Below are the code and all the weights of a small trained network. Each question names an input and a class and asks about switching units off, where a switched-off unit gives its printed mean instead of its output.

import numpy as np


def w(rows, s, z=0):
    codes = np.array(rows[::2]) - 128.0
    scale = np.full(codes.shape[1], s)
    scale[-1] = z or s
    return codes * scale


def f(y):
    return y / 2 * (1 + np.tanh(0.7978845608 * (y + 0.044715 * y**3)))


def log_softmax(a):
    a = a - a.max(-1, keepdims=True)
    return a - np.log(np.exp(a).sum(-1, keepdims=True))


def net(x, mask):
    res = np.array(x, float).reshape(1, 8) / 4 @ E
    y = f(res @ A[0][:, :-1].T + A[0][:, -1])
    res = res + np.where(mask, y, B[0][:, -1]) @ B[0][:, :-1]
    return log_softmax(res[-1] @ U[:, :-1].T + U[:, -1])


A, B = {}, {}
E = w([
[133,30,138,88],'x0',
[161,80,91,200],'x1',
[155,65,151,119],'x2',
[140,162,78,71],'x3',
[129,154,169,57],'x4',
[135,151,57,119],'x5',
[7,136,106,155],'x6',
[95,76,85,86],'x7',
],0.011)
A[0] = w([
[222,113,101,144,70],'N1',
[107,60,171,150,195],'N2',
[51,144,119,20,130],'N3',
[99,152,66,100,72],'N4',
[129,98,239,56,129],'N5',
[156,98,92,145,81],'N6',
[106,207,218,123,254],'N7',
[221,128,47,134,120],'N8',
[112,74,110,147,67],'N9',
[67,95,115,215,158],'N10',
[226,165,116,129,147],'N11',
[86,85,100,148,133],'N12',
[136,136,91,108,40],'N13',
[195,226,85,199,142],'N14',
[118,125,129,94,65],'N15',
[59,101,48,126,139],'N16',
[111,137,151,122,66],'N17',
[52,51,126,152,141],'N18',
[90,60,116,143,62],'N19',
[162,137,17,82,98],'N20',
[116,37,45,171,171],'N21',
[226,138,77,158,64],'N22',
[131,127,231,144,148],'N23',
[64,190,61,81,136],'N24',
[89,154,82,117,123],'N25',
[126,106,169,175,179],'N26',
[139,31,167,11,116],'N27',
[158,158,179,195,169],'N28',
[137,92,170,64,62],'N29',
[116,82,143,139,119],'N30',
],0.011,0.006)
B[0] = w([
[145,68,195,100,186],'N1',
[224,174,116,132,204],'N2',
[62,172,31,69,224],'N3',
[53,93,114,158,166],'N4',
[136,194,102,62,222],'N5',
[178,89,163,169,151],'N6',
[74,253,114,110,250],'N7',
[90,43,198,122,205],'N8',
[182,129,116,144,155],'N9',
[203,193,58,221,221],'N10',
[53,81,217,93,212],'N11',
[188,109,53,202,181],'N12',
[127,80,103,138,125],'N13',
[69,124,227,161,237],'N14',
[134,122,94,117,128],'N15',
[92,98,77,247,219],'N16',
[129,89,142,127,123],'N17',
[196,170,29,142,213],'N18',
[168,136,90,124,168],'N19',
[64,30,145,155,196],'N20',
[241,118,146,208,253],'N21',
[113,80,200,119,185],'N22',
[178,221,138,68,193],'N23',
[3,81,47,174,230],'N24',
[70,152,79,176,175],'N25',
[208,170,159,135,177],'N26',
[188,159,69,47,254],'N27',
[127,168,246,125,198],'N28',
[129,121,94,45,171],'N29',
[214,137,105,119,155],'N30',
],0.0061,0.0099)
U = w([
[130,165,138,94,92],'0',
[78,53,67,194,58],'1',
[55,107,60,146,192],'2',
[94,167,162,152,189],'3',
[141,8,174,115,75],'4',
[124,122,142,188,160],'5',
[133,104,90,42,241],'6',
[175,83,99,205,6],'7',
],0.012,0.002)

Each question gives the input, the list of numbers given to net, and the class t.
The units are the neurons (one row each of A and B). Each row of codes is followed by its name. A weight is (code - 128) times the scale printed after its matrix; where a second scale follows, it is the last column's (A, B and U).
mask holds one flag per neuron, in row order. A switched-off neuron (its flag False) gives its mean, the last column of its row in B, instead of its output. The means were averaged over made-up inputs and are rounded, as every weight is.
A unit's drop is (log p(t) with every unit on - log p(t) with that unit switched off) / (log p(t) with every unit on - log p(t) with every unit switched off).
The circuit of an input: a set's keep is (log p(t) with only the set's units on - log p(t) with every unit switched off) / (log p(t) with every unit on - log p(t) with every unit switched off). Starting from the 12 units with the biggest drops (on a tie, the unit counted first), units are removed one at a time, each time the one whose removal leaves the highest keep (on an exact tie, the one counted first), for as long as the keep stays at least 0.8.
units of the circuit, in order: the units of the circuit, biggest drop first
top k neurons: the k neurons with the biggest drops, biggest first
drop of u: that unit's drop, to one decimal
input [-6,7,0,-3,-4,0,3,-8], class 3: top 2 neurons -> (N28, N14)
input [3,8,8,-6,-5,-1,-8,-1], class 4: units of the circuit, in order -> (N1)
input [-6,-5,-7,1,0,-8,-1,7], class 2: units of the circuit, in order -> (N24, N3)
input [8,-5,-5,-6,-3,-1,1,4], class 6: units of the circuit, in order -> (N27, N24)
input [-5,3,-2,5,-6,-3,-2,-2], class 3: units of the circuit, in order -> (N14, N28)
input [8,5,2,8,-5,4,8,0], class 7: top 3 neurons -> (N21, N10, N18)
input [-1,8,-2,1,-8,4,7,3], class 7: top 2 neurons -> (N21, N10)
input [-3,-4,1,0,-5,2,-2,-5], class 3: drop of N14 -> 0.1
input [-8,1,-7,-5,-7,1,4,4], class 1: top 2 neurons -> (N24, N16)
input [5,-5,-2,7,2,-8,-4,-6], class 6: drop of N14 -> 0.2
input [-3,3,-6,-7,0,6,-7,-1], class 4: drop of N6 -> 0.0
input [-3,3,1,-2,7,3,-6,5], class 4: drop of N3 -> 0.1
